Each row comes from the steps of one path. Every step used is in the known rows, and no mark comes twice. Write the path behind each row, first mark first.
Known rows
U-Z-H-Y-F-Q: [ -77  134   80   11  -76   21 -371  116   73  167  117  -31 -114   93
  270   98   80   25   34  296 -141  -21   23  -18  150  328 -145   43
  138  -16   74 -122  290   84   98  105  118    3   61  -13  -41  117
    1 -115  -94  -52   26  -14  -74 -136 -345   62  -30   95   -4  141
 -105   35   39]
F-H-U-Z-S-A: [  46  -85  152  -22 -210   54 -336  176   72  306 -125   95 -139   47
  246  296  200   96  157  271 -215 -178  -28   93  130  272 -312  122
  138 -339  189 -193  -30  100 -157  189   67   36   45  -50   19  107
    3  -82  119   95  236  -73  -91   -2 -470 -127   23   56  -18  272
 -205  129   31]
S-U-Q-Z: [ -78  250    6  184 -170  129 -216   55 -123  306  276   94  -46   98
  252  113  115  -62  -85  292  -15  -84   48  -42   54  180 -176  154
  178 -188   89 -200  124   84  180  154   17  -34  -83  177  -65  229
 -127  -96  132   29  127   20  111   67 -243   56  189    3  -74  333
  -87  144   57]
Z-S-E-A-R-P-W-J: [-257 -112  251  288 -156   54 -330   -3 -220  584  -88  164 -109  -81
   37  339  254   22  -73  191 -231   78  198  619  360  248 -234   22
    6  -28  335 -206   56  -32   74   69   90  105   44   45   53  -15
  -73 -304   99  -59  178 -224    4 -228 -211 -100  178  -34  -78  239
  151   90    0]
E-A-P-W-J-Y-F-Q-S: [-287  198  221  240  -60   53 -288  -37 -143  381  143  174  -97 -103
  -34  234  370 -109 -153  421  -76  -51   93  291  400  331 -229  -57
   65 -151  145 -192  258  -29  140  -28  191  104   99 -150   16 -138
  -29 -243  163 -184   73  -94   32 -255   55  165  180  -16  -38  189
  -21   88 -185]
H-Y-F-Q-S-A-R-E: [-194  -51   62  143 -203  -39 -395   66   77  298  116   91 -162   98
  138  339  254  -62 -157  347 -175  -34    5  217  281  149   -7  -64
  -62 -175   77 -119  285   48  196  -98  201    4  157   72  136 -163
 -119 -217    7   19  103   -1 -151    6 -208  243   51   18  -77  189
  -30  -29  -22]
P-R-E-S-U-H-Y: [ -55   52   85   24 -246  148 -276   -2  167  422  -22  198   -5   70
  174  380   62  175 -189  270 -179 -148  129  244  -13  249  -93   26
  -31  -50  175 -112  318  197  198  235  146  -28  131   80  100   63
 -202  -82   86  223   54   14  -67   -9 -271   79   28  -72  -98  303
 -208   86  -23]
F-H-Z-Q-S-A: [-104 -101  -20  160 -259   13 -267  151   72  274  -39  231 -131   66
  286  209  352    2  -58  113 -170 -209   -5  159  188  311 -261  -31
  123 -280   44 -186   39   68  -76   37   28  -56  152  111   35   45
  -60 -124   94  115  280   38  -13   41 -257  -58   55   74    6  327
 -192   75    8]
J-W-R-A-E-S-U-H-Z: [ -46  220   98   63 -204   -2 -198   82  216  367  -81  222 -133   -7
   62  290  -96  172  -14  247 -133  -70   83  212  175  189   -6   37
  104 -157  195 -202  225  230   81  110  180  -81  -46   45  -93  -20
 -207  -93   54  217  140 -127   13  -79 -240  -20   48   13 -193  400
 -294  127 -130]
J-R-P-W-Y-F-Q-U-Z-H: [-316  151  178   58  -82  140 -346 -124  -64  284  129   64 -104   42
  154  176  144   71    6  282 -316  225   29   77  301  414 -118   22
  154 -138  -42 -260  300  127   82   33  234  200  102  -11 -145   82
  -50 -230   12  -96  132   41  -86 -250 -278  171   15   79   65  117
  -65   69  -73]
Q-E-A-R-W-H-U: [ -13  125  140  225 -181 -146 -376  127   -3  339   19  210 -127 -107
  106  455  234   70   43  225 -240   92   92  387  311   78  -96  150
   47 -185  201 -207   99    6   80  180  113  186   10   10   41 -146
   64 -243  195   19   68   97   51  -83 -369  -63  170   25  -14  171
    2  -15  -85]
Y-W-H-U-Q-Z: [  -3  215   41  217 -124   23 -258  149   60  250  280  176 -135   -4
  255  211   70   -1  122  157 -104   -1  108  -77  185  132 -289  259
  202 -242   -2 -242  118  -27   96  208   42  114  -47   34  -56  113
   71  -82  140   -4  140   38  -10  -43 -390   31  117  -18  109  271
  -85   50  -80]
H-Y-F-Q-E: [-123  207   30   94  -66  -67 -387   -2    5  195  176  151 -141   64
  260  157  111  -30 -137  310  -56  -30   -6  128  209  250   71  -31
  166 -110  -49  -48  205   72  130   17  140   45   92    8   99  -41
  -31 -142    5  -91  -41   93  -13   -9 -224  227   59  113  -42  177
   11   52   92]
A-P-W-Y: [-284  207   70  225  -77   29 -171  -41  -91  414  -34  293 -184  -12
  230  337  106  -16 -141  314 -191    2  182  197  259  350 -259   96
   44 -157   25 -155  168    7  226   56  111   97  -47  -96  -91  -33
 -174   60  102  -49   67 -114   73 -248  -95   14   30  -32   23  208
   61   31  101]
Z-Q-E-S-U-H-Y-W-J: [-103    9   17  269   -3    3 -322  -44   78  509   39  220  -69  -42
  276  281  130   54  -95  114  -93 -174   30  345  163  399 -192   13
  102  -44   73 -190  158  139   56  146  172   90  101  127  -55  146
  -45 -213  122   55  -41  111  -55  108 -232   79  219  -51  -76  400
 -152  152   12]
Q-U-H-Z-S-A-E-P: [ -81  -93  192  201 -127    2 -292  -16  125  299  -19  150 -291   59
  205  210  187  170  168  223 -225 -214   73  315  208   57 -105  -60
  -35 -193   73  -81  233  186   95  154  -50   52  -78   61  -67   81
   68 -106  121  248  181 -162  -60  -51 -266  -19   56  155 -107  349
 -205  128   67]
Z-U-Q-A-E-P-R-W-J-H: [-149   86   66  266  -18   33 -496  -90 -175  321    8  -74   39  -95
  169  179  228  -13  131  453 -215   49  226  182  229  318 -106  133
  -14 -238   89 -350  199   -4  269  265  -25   62  -18  110   22   94
 -114 -200  195   73  -58 -124 -151  -55 -142 -234  148 -114 -130  294
    6   82 -127]
W-R-P-A-E-S-U-H-Z: [ -96   24  226  114 -206   21 -259   96  110  415  -90  288 -183  -11
  119  231   18  268  -88  291 -230   54  151  382  137  176   11   88
   -7  -57  163 -240  247  246  168  169   84   34   36   42    9  -79
  -69 -136   55  359  234 -101   56 -184 -219  -34  -10  -87 -181  446
 -378  133  -54]
Z-S-U-Q-A-R-P-W-H: [-193   36  149  168 -145   13 -371  -24  -87  549   -2  160 -155  107
  204  416  176  -48   11  287 -389   89   92  187  233  256 -336   70
  -25 -203   89 -247   61   60  208  -13   90   89  -94   72  -20   74
 -100 -189   11  203  301  -46   36 -175 -283  -30  116 -132 -124  307
   41   40  -26]
E-A-P-R-W-H: [ -81  120  184  236 -265   34 -284   32  -96  360   44  276  -30 -145
   52  520  273   55  -21  306 -263   15  172  313  208  202 -311  146
   -6 -107  227 -244  153  -15  196  189   69  131    3  -37   33 -102
  -52    7  131   -4   15  -28   82 -185 -138  -36  -10 -101  -67  237
   37   47 -117]
E-A-P-R-W-Y-F-H-Z: [-197   75   73  148 -281 -147 -373   49 -125  417   53  472    3  -55
   95  345  189  134  -43  435 -228  -13   76  164  258  368 -339   11
   15 -198  149 -280  196   13  304  196   43   28  162 -167   64 -372
 -144  -29   80  157    8  -79  -41 -233 -196   29 -212  100  -87  202
 -115   41  -22]
J-H-Z-U-Q-S: [-101  168   10   39 -176   63 -293   64   65   58  101  -22 -149   40
  387    5  119   87  -29  227  -68 -172   61  -98  208  115 -100   81
  153 -266 -110 -204  147   89   31  154   55  -26   59  205  -67  258
  -42  -51  148   79  248  -84   -6  -36 -247 -125  176   86  -85  333
  -95  -10  -92]
U-Q-H-Y-W: [-127   70  -49  134  -92  -26 -231  107   34  148  191   61  -46   -3
  338  211   93  -60   23  156 -120   70  104    6  193  280 -278    8
  -52  -58   -9 -148  111   85  202   70   70  -52   47  143  -50  208
  -11  -81   46  -11   50   79   49  -79 -317  128   -5   50   49  316
   -4   27   36]
A-E-P-R-W-Z-Q: [ -35    7  172  303 -118   52 -345 -114 -122  349   53  171   80  -21
  111  259  238   14  -16  378 -214 -116  230  365  125  248 -116   81
  109  -84   72 -213  375   56  188   96  -56   64  -34  -58  -19  -64
 -140  -82   54   22   46  -65  -45  -13 -117  -37   78   35  -42  313
   80   87 -128]
W-Z-H-U: [  17  233   16  146 -239   98 -197  161   39  184   35  155  -85   16
  331  107   77  110   32  222 -105  -42  239  119  218  213 -218  160
  281 -155  -36 -118  245   58    5  196   91  -20  -53   -4  -44  173
    4  -52   56   28   87 -163   12  -60 -420 -137  137   13  115  188
 -106   10   48]
A-R-P-W-J-Y: [-238   -2  167  156 -187   22 -141  -57 -183  483 -156  204   41 -133
   49  156  209 -135 -123  304 -163  215  211  371  277  317 -147    9
   66  -82  139 -138  240  -40  289   -2  225  133    4  -41   63  -54
 -231 -253  182  -50  108 -209   64 -372 -171  -62  159    4   26  101
  129    3 -134]
Z-S-U-Q-E-A-P-W-Y: [-286  178  116  308    9  -12 -351 -111 -136  505  228  230 -241   98
  147  388  212   30 -206  321 -281 -119   18  238  312  371 -325  -20
   76 -192  179 -276    6  161  133   82   98  121  -45   21 -143   40
  -45 -123   93   52  103  -15   23  -64  -60   96  213   20 -214  421
   72  142  163]
J-P-W-Y-F: [-280  171   87  185  -64   79 -199  -42   -8  326   58  266 -136   28
  231  220    7   -1   41  335 -186   42  122  186  280  370 -214  170
  205  -95 -128 -247  309 -115  161   20  119  115   81 -201  -20   -3
 -170   47  110 -116   -8  -90  -35 -283 -206  132   -2   43  184  113
   50  -57   14]
E-A-R-W-Y-F-H: [-208   76   21  214 -201  -85 -372   60 -117  412    8  283   58 -112
   91  394  164   -6   89  318 -223   80   17  251  329  388 -286   44
  -18 -177  157 -366  161  -67  311   82  139   83  136  -92   74 -202
 -135 -132   82   56   52  -33  -38 -247 -244  -23 -162  -15  -33   80
  -34  109  -54]
H-Z-U-Q-E-S-A-P-W-R: [-158   87  224  207  -92   41 -385  -25   54  394   -4  237 -221  -36
  254  159  183  231 -198  299 -303  -52   63  117  214  292 -221  131
   83 -256  206 -193  -39   71  -42   89   61   54  -54   17 -143   65
  -27 -184  219  199  171    7  -18  100 -158   72  181   77 -173  364
 -135   55    0]
P-W-J-H-U-Z-Q-S: [-128  -12  153  130  -28   76 -309   58  -17  253 -113   13 -187   40
  260  172  216   -5  -21  323 -133 -123  202  206  281  262 -169  195
  164 -264   65 -232  198  -26 -172  120   25  170  121    3 -137  139
   -7 -262  197 -145  276  -37  -40  -47 -249 -103  296    5   32  383
 -130  -32 -148]
F-Y-W-H-U-Q-S-E-P-A: [-192    0   85  328  -86  101 -417  325  166  257  198  251 -218  -72
  145  466  233   97  -41  156 -176    2   94  162  179  297 -361  -12
  -44 -147   87 -235   20   56  134  221  -23  160  140  -72  114   68
  111 -157  179  104  112  126  -68  -65 -271  -81  134 -187  139  466
 -160  116  -94]
S-A-E-P-W-R: [-192  -68  182  328  -50  114 -277   31  -30  296 -137  196 -147  -35
  122  271  185  -37  -33  238 -291   68  246  473  227  341 -108  118
  -36  -94  214 -203  197 -119   92   52   34   91  -58 -117  -15  -68
  -26 -123  191   74  133  -67  -48 -131 -161   26   63 -116   29  229
  -60   74   59]
P-A-E-S-U-H: [ -26  168  193  201 -127   79 -228   28  154  411  -24  116 -203   19
  191  391  123  122  -31  301 -114 -125    9  327  109  183  -77   96
  -80  -24  108 -259  255  190  162  192   82   74   19   29   45  153
  -91 -125  135  136  111 -112    5 -105 -143 -102   81 -170  -85  268
 -275  135   10]
A-R-W-Z-U-H-Y-F-Q-S: [-157  199  147   99 -263   10 -402   -3    3  281  105   10 -110   39
  199  256  134   17   -9  386 -213 -178   56  138  300   83 -115  -63
   26 -245  -10 -147  349  143  132   74   93   22   64    0  -57   -8
  -18 -186    5  116   91  -52 -133  -44 -279  113   73  -17  -59  181
  -71   92 -278]
Z-H-U-Q: [ -39  177   96   72 -123   96 -296  192   44  159   57  -56 -124   87
  264   93   67   82    0  198 -161  -35  172    3  153  308 -222  153
  175 -153   91 -161  110  113  111  214   86   23  -19  124  -79  307
  -33 -149   83  -30   82   -4  -29 -123 -327 -263  121   72  111  153
 -114  -20  170]
W-J-H-U-Q-A-R: [-112  195  -17  151 -137  -78 -384  158    4  272 -100  122  -61  -27
  272  211  120  -75   75  425  -22  152  245   76  274  259 -117  161
   77 -313   57 -201   92   10  212   53   17   39  -56  133   30   74
  -56 -355  183   13   59 -123  -11 -120 -310 -214  183  -30 -129  284
  -51  -25   38]
R-A-P-W: [-198  134   42  128 -124   28  -75  -16 -168  398    6  174 -203   70
  131  347  128   17 -119  252 -238  -26  130  213  221  118 -215    0
  -41  -66   69 -121  119  -64  165   56  164  106  -82  -30  -27    2
 -216  -22   67 -204  125 -139   39 -160  -91   40  116   52   42  244
   73  -23   52]
R-A-P-W-H-U-Q: [-129  235   91   69 -107   34 -177  130  -22  304   77  206 -302   55
   96  409   77   71  -60  250 -252  -28  191   30  266  118 -339  120
   28 -222  127 -214   31  -23  193  125  128  190  -46  -29  -82   52
  -86 -146  106  -74  139  -57    6 -171 -179 -101  126   21   19  277
   -3   -5   55]
A-P-W-J-H-Y-F-Q: [-244  160   86  124  -64  -20 -304  -26  -84  295   33  190 -200  -18
  203  188  108 -154  -77  384  -52  -51  152  172  361  348  -90   59
   22 -143   -9 -138  300  -68  240    9  155  116   92  -85   32  -94
 -131 -149   63 -105  -42 -185  -68 -331  -60   53   93  -70 -175  144
   44  -19   16]
Z-Q-E-P: [-117   14   68  230   50   51 -332  -47  -62  256   49  141  -68   -5
  217  173  235   71  -27  169 -172  -52  107  301  108  324  -23   35
  202  -59   24 -118  135   30   70   54   38  102  -82   45   22  103
  -28  -25  123  -45   81  130   96  -15 -129   46  193  129   13  371
   55  117   54]
W-Y-F-Q-A-P-R: [-293  340   59  185 -129  -42 -424  -63  -58  432   60  388  -72   74
  214  408  183    1 -106  621 -129   84  134   63  207  457 -193   32
  125 -254  -42 -146  201   89  272   -2   58   11  -60 -160   67 -193
 -127  -35    0  -21  -62  -17    9 -128 -106  171 -123  -24  -59  251
    1   66   57]
A-R-W-H-Y-F: [ -83   48  106  139 -285  -95 -370   51  -14  335  -18  198 -123  -66
  201  354   52  -44   57  330 -155   63   45  207  284  160 -174  136
  -28  -75   32 -187  323  -94  344   81  144  132  100  -57   30 -135
 -102  -79    9   59   -5  -35    9 -174 -348   16  -85  -69  -31   63
   33  -41  -75]
F-H-Z-Q-S: [ -81   17  -25  127 -224    0 -290  144   29  263  -17  181  -69   43
  301  129  234   21  -55  118 -118 -205   50  101  165  296 -165  -39
  144 -253  -40 -153  132  127  -21   47   15  -51  153  121    1   15
  -83 -111   12   81  293   53   46  -52 -247  -59   50   97  -10  310
 -186   58  -21]
F-Q-Z-U-H: [-120  352  107  113 -136  161 -237  -32   30  299  162   -6 -107   68
  222  111  145   24  102  186 -135 -171   62   43  111  190  -74  103
  223 -273   59 -155  169  134    6  248   60   26 -143   76  -40  292
    1  -61   93    4  130  -45  -14 -108 -259    7  152   13   30  167
 -106  229 -143]
E-S-U-H-Z-Q-A-P: [ -86  110  100   96  -81  -39 -321   20  156  557  -54  308 -188  108
  274  328  170  195   12  356 -125 -222   39  154   29  265 -242   70
   30 -132   68  -72  174  223  137   85   19  -77 -160   49 -102   75
 -135  -12   62  228  180   43  125  -23 -194  -38  112   70 -194  468
 -282   75    3]
W-Z-H-Y-F: [ -63  136  -67  186 -258   58 -259   61   20  170  136  190 -120   31
  351   63   31   48    9  289  -88    5  146   92  285  248 -229   52
  214   17 -102 -128  382  -54  174  101  114  -41   45  -49   -2  101
  -10   -7  -78   46   -7 -212  -34  -71 -372   76  -16  -16   34  186
  -41   14   41]
H-Z-U-Q: [ -67  251   85   21 -149   51 -302   37   38  162   83   75  -33  -13
  336   -9   40  159  -15  205  -40 -164  129  -52   82  185 -193  172
  169 -219  -14 -182  111   85  147  188   48  -22  -24  135  -85  274
  -62  -55   99   41  114 -113   23   -3 -297 -155  116  199   -1  191
  -67   69   86]
R-E-S-A-P-W: [-131  -77  185  181  -39  106 -180  -51   48  479   -3  176 -160  -39
  135  378  246  123 -111  253 -304  -84   46  256  168  184 -232  142
  -91 -102  190 -170  149  -41  119   28  196   61   -1  -16   37   15
 -260   38  189   12  176  -95  -40  -41  -52   97  116  -26  -26  227
  -56   -8  -43]
A-P-R-E-S-U: [ -32   97  151  128 -202  140 -279  -33  -23  516   34  237   37  -28
  168  408  144  172 -214  423 -123 -126  107  190    1  241 -105  129
  -10 -107  120 -139  269  174  226  128  181   -4    2   61   69  -51
 -335   27  123  100   60  -37   47    0 -113   76  103  -74 -185  299
 -106    1    5]
Y-F-H-Z-Q-A-R-W-J: [-144  -32   37  222 -207 -246 -468   59 -132  529 -101  282   58  -42
  217  135  209  -27  154  371 -144   18   37  186  256  367 -255   71
   43 -283   21 -277  204  -77  254   39    5   22  101    8   26 -198
 -190 -306    6   93   83  -78  -52  -40 -318  -98   -4   81  -33  123
 -150    9  -61]
Q-A-P-W-H-U-Z-S-E: [ -99   59  255  178  -92  -51 -401  149   89  530  -37  203 -437   94
  230  510  187  104  117  424 -235  -54   48  158  211  165 -359  167
   61 -243  135  -87   69   39  -90  202  -46  114 -134 -145 -118   -1
   10  -61   76   67  238  -71   26  -54 -435  -58  167 -131  -34  364
  -78   -9  -37]
R-A-P-W-Y: [-321  216  -49  168 -102   12  -76  -53 -155  460    3  305 -223   53
  137  393   89   27 -156  275 -243   20  155  194  303  251 -282   -5
   26 -134   52 -198  106  -28  229   69  188  116  -42  -79  -70  -60
 -219   18   38 -137   73 -142   39 -188  -84   49   23   29   35  296
   92   62   82]
Z-Q-A-E-S: [ -23  100   46  263   25   17 -425  -91  110  502  -39   70 -109    5
  260  307  201   48   63  353 -103  -74   64  264  172  293  -63  131
   51  -81    8 -171  215  114   89  -26   59  -22  -59   53  -11  113
 -116 -103  -32  -68  150   32   49   29 -155  -53   45    4 -113  322
  -84   78  -20]

Write each row's path
[-156  333  165  153 -218   33 -320  -70  -48  411   79  169    2   28
  170  377  253   68   29  466 -306 -119  159   97  110  213 -253   18
   79 -347   36 -134  186  183  100  186  -12  -10 -188  -23  -39   63
 -100  -40   78  101   20  -93  -70  -20 -180   15  103  -81  -54  272
  -50  144 -233] -> F-Q-A-P-R-W-Z-U-H
[-112 -265   82  210 -282 -109 -302   51  140  502  -60  429  -72  -74
  240  326  181   21  113  140 -325   49  -15  250  263  231 -376  -31
    1 -156   72 -175  102   14  194  -17  221  110   19  -81  109 -115
  -82  -61   -6  216  197 -191 -110 -200 -414  -10  -60   64  -36  232
   50  -41 -149] -> F-Y-W-H-Z-S-A-R-P
[   9 -193  286  -17 -235  -87 -343   57   32  363 -171  -28 -186  104
  198  353  200   21  189  411 -278  -97  -87  202  209   91 -173  187
   25 -271  200 -202  119   42  -61  168  101  138  -40  -31  -53   35
 -100 -109  174   30  226 -114 -125  -76 -435 -180  128   62 -114  251
  -24  -75 -156] -> J-H-U-Z-S-A-R-W
[-118 -180  407  132 -282  -19 -337 -133 -178  526  -32  162  -38  -50
   10  240  316    2   23  697 -189  -54 -108  173  215  312 -408   73
  150 -205  254 -254  238  -30  158  162  146  169   39 -204  -39  -80
 -204  -75  180  -22  -37 -252  -98   -5 -177   51   29   11  -69  237
    8   50 -234] -> U-Z-S-A-P-R-W-J-Y-F
[-208   13  133  110 -235   -9 -352  119  141  239  -24  105 -255  142
  181  380  246  -95  -96  344 -195  -61    2  226  272  196 -105 -132
  -63 -155  148  -75  208   90  136  -62   94   18   83   10   78  -40
   16 -276   91   80   99   23 -124 -111 -217  151  -10   -6  -37  195
 -109   31  -33] -> U-H-Y-F-Q-S-A-R
[-296   68  196  291 -208  -17 -382   -3 -158  485  133  370 -120  -22
   29  512  215  101 -140  535 -143   25   62  332  252  344 -307   77
   50  -65  222 -242  183  -35  286  215   53   92   67 -131   17 -177
 -199   -7  156  -53  -91  -32   -7  -88 -130   28  -66  -67  -33  246
   69   40   13] -> S-E-A-P-R-W-Y-F
[ -21  125   98   88  -77   43 -358  -18  134  257   76  133 -119  -40
  349   81  213  255  -94  204 -138 -139  -60   17  131  176 -182  128
  175 -211  117 -203  -61  106  -32  148   86  -25   24  146  -11  251
  -13 -144  236  142  117   24  -17  238 -258  -18  168  219  -79  310
 -122  115   23] -> H-Z-U-Q-E-S-A
[ -31   34   27   84  -64  -77 -428  183   39  423  -54  164 -154   50
  225  383  220   70  151  443 -172  -59  110   22   88  350 -249  112
   71 -308   66 -108   64  157   34   82  -18   21 -136  -26  -61   -2
  -75  -78   26   16  189   64   45  -96 -342 -106   80   54 -125  417
 -198   45   35] -> F-H-U-Z-Q-A-P
[-120 -130   90  117 -179  101 -322  132    8  455   14  123  -82  -31
  203  318   52  242  -73  159 -362  180  117  292  129  378 -239  112
  -31  125  141 -266  181  170   20  218  202   43   77   22  -38   37
   39  -30  -84  179  158   42   -6 -145 -392   95   -9 -178 -103  536
 -283  110  -64] -> E-S-U-Z-H-Y-W-R-P-A
[ -96 -263  308   61  -47  -16 -340   61   49  383 -104   32 -186   93
  152  351  281  161  192  326 -431   35  115  312  202  149 -235  102
 -141 -188  294 -171  176   28  -27  124   31   83  -70 -120  -29  -34
    3 -182  177  201  318  -72  -64  -98 -430   98  154  148   49  302
  -80  -19 -118] -> Q-H-U-Z-S-A-R-E-P-W
[-246 -103   42  337  -91   81 -309   76   60  337  101  316  108 -153
   72  259   79  136   19  131 -305  145  205  331   94  401 -155   31
  -56  -76   31 -278  253  -58  261  123  143  169   38 -129  145  -81
  -69   43    4   61   78  -63  -96 -140 -193  159   22 -140  106  377
 -128  134 -126] -> F-Y-W-R-E-P-A
[-112   75  185   86 -388  -77 -358  -46 -186  491  -28  291   80 -158
  107   78  202   52    8  529  -65 -102   18   68  218  402 -286   42
  137 -307   19 -229  306   13  305  311  170   71  130 -152   42 -185
 -277 -108  167  130  -89 -250  -80 -204 -258 -146   11   20  -65   12
 -108   10 -183] -> A-P-R-W-J-Y-F-H-Z-U
[-109  171   76  202 -134  135 -211  -25  -61  527  -80  188 -109   34
  129  348   16   62 -167  279 -192  -47  122  364  209  239  -75   95
  -29  -79  163 -258  203   33   63   82  213   57   33  -19  -71  -36
 -214 -219   39  -14  183  -30   12   13 -183   51   87 -130 -109  282
 -158   86    3] -> P-W-R-A-E-S-U
[-255 -322  151  229  -86   49 -249   -6 -107  371 -164   66 -161    4
  166  290  393 -106  -59  321 -332  116  136  347  345  254 -211   60
   25 -159  219 -287  114  -81  -33  -94   90  175   61   95  -42   57
 -117 -311  223  -32  332 -116  -65 -130 -141  -20  234  -32  -93  427
   46  -44 -223] -> U-Z-Q-S-A-R-P-W-J-H
[-220 -105  165  370  -72  144 -304   69  -60  274 -115  111 -214   -6
  135  293  262  -43 -118  253 -330   46  229  474  296  269  -85   31
  -69 -131  192 -190  190  -64   -5   10   18   60   21  -57  -32 -114
   24 -153  190   87  228   10  -36  -61 -119  109   97 -156   40  340
 -119   55  -26] -> Q-S-A-E-P-W-R
[-240  313  114   -4 -114  -73 -348  -66  -48  275  141  175  -38  -18
  308   74   98  145  115  344 -130  -85   -5   -7  285  327 -209  146
  159 -336  -85 -278  206  108  156  231  146  -29   95  -52 -112   41
 -101    3   35  111   34   25   51  -49 -330   38  -72  171   88   93
 -107  126 -120] -> R-W-Y-F-Q-H-Z-U
[-207   94   13   97 -170   46 -361  140   77  153  162   76 -285  127
  260  262  169 -112 -136  326   37 -115  -57  115  273  228   45  -69
  116 -119  -60  -62  236   55   46   54  102  -27  189   70  102   25
 -101 -112   57  -57   96   63  -40  -80 -219   93   83 -124 -116  288
  -19    2  -54] -> J-H-Y-F-Q-S-E
[ -44  -34   80  271 -208   -6 -407  -14 -110  278  111   99  -63   37
  176  163  124   47    8  427 -268   29  195  286  265  238 -131  -11
   26   87   46 -165  527   -5  303  202   15    1   75 -130   35 -169
  -64  -82  -42  142  -95 -160 -167 -129 -280   34  -63  -21   -7  177
   -9  -34  -56] -> A-E-P-R-W-Z-H-Y-F
[-134 -166   49  229 -148   38 -295   51  119  468   34  278  -96 -128
  136  404   95  131  -90  208 -252   17  115  283  194  284 -187  105
  -78  -80  138 -154  181   34  153   24  261   20   27   21    3 -143
 -141   87   24   97   53  -11  -82   -3 -206  234  -16 -128 -164  423
 -108   43  -37] -> H-Y-W-R-E-S-A-P
[-128   44   93  323  -60  -34 -412  -25 -240  438  -95  103   79 -119
  116  261  255  -17   32  427 -206  120  275  408  187  266  -95   76
  -53 -129  159 -212  238   -9  260  184  -49   18   11   12   81 -172
 -107 -182  141   24  -84  -66  -33  -13 -160  -65   55  -60   23  262
  -45   84  -40] -> Q-A-E-P-R-W-J
[-252   88 -102  228 -110  -76 -264    1  -91  407  -91  215 -243  -25
  284  284  168 -140  -35  354 -131   95  244  252  358  289 -163   45
  -66 -129  -14  -89  203  -80  198   63   65   26  -17    4   20  -60
  -92  -90   73  -27    5 -196   17 -240 -176    4  145 -151 -162  342
   19  -32   31] -> Q-A-P-W-J-H-Y
[-270  108  136  234  -93 -160 -362  -56  -72  400   86  254  -92   37
  153  348  269  -85  -99  406 -247   76 -141  214  313  325 -106   14
  117 -275  108 -258   94   12  195  -13  177  137   51  -42   42 -164
 -173 -208  163   -5  -44   86  -97   41 -170  144   23   59   10   83
   80   55  -15] -> S-A-R-W-Y-F-Q-E
[-232  106  347  110 -154   24 -389   46  103  298  162  238 -311  134
  138  238  170  281   84  245 -137 -225  -33  248  143  153 -105  -85
   48 -165  -16 -105  213  186   60  231 -124  112   29  -56   41   85
  115 -152   45  167  165  -67  -26 -103 -220   66   57   88  -35  349
 -250  233   17] -> Y-F-Q-U-H-Z-S-E-P-A
[ -19  208   23  128 -174  109 -244   13  -32  372  107   87  -19   80
  196  374  165   69 -131  434 -120    3   54   75  148  219 -166  -16
  -65  -87  200 -277  120  234  192  109  100  -70   60  157    7  149
 -219 -317   89   70   93   42   61   93 -173   36   17   12 -160  372
 -112   82   -7] -> P-R-A-E-S-U-Q-H
[-260    1   76   99 -137  -41 -393   76  -98  447  -85  369 -104  -22
   68  424  127   93    3  332 -318  176  229  361  393  393 -244   67
  -26 -164  162 -265  144  -63  242   66  170  137  118 -218  126 -277
  -53 -229  120   75  191  -59  -67 -446 -321  -36 -102   62   21  123
  -57    9   31] -> E-A-R-P-W-Y-F-H-U
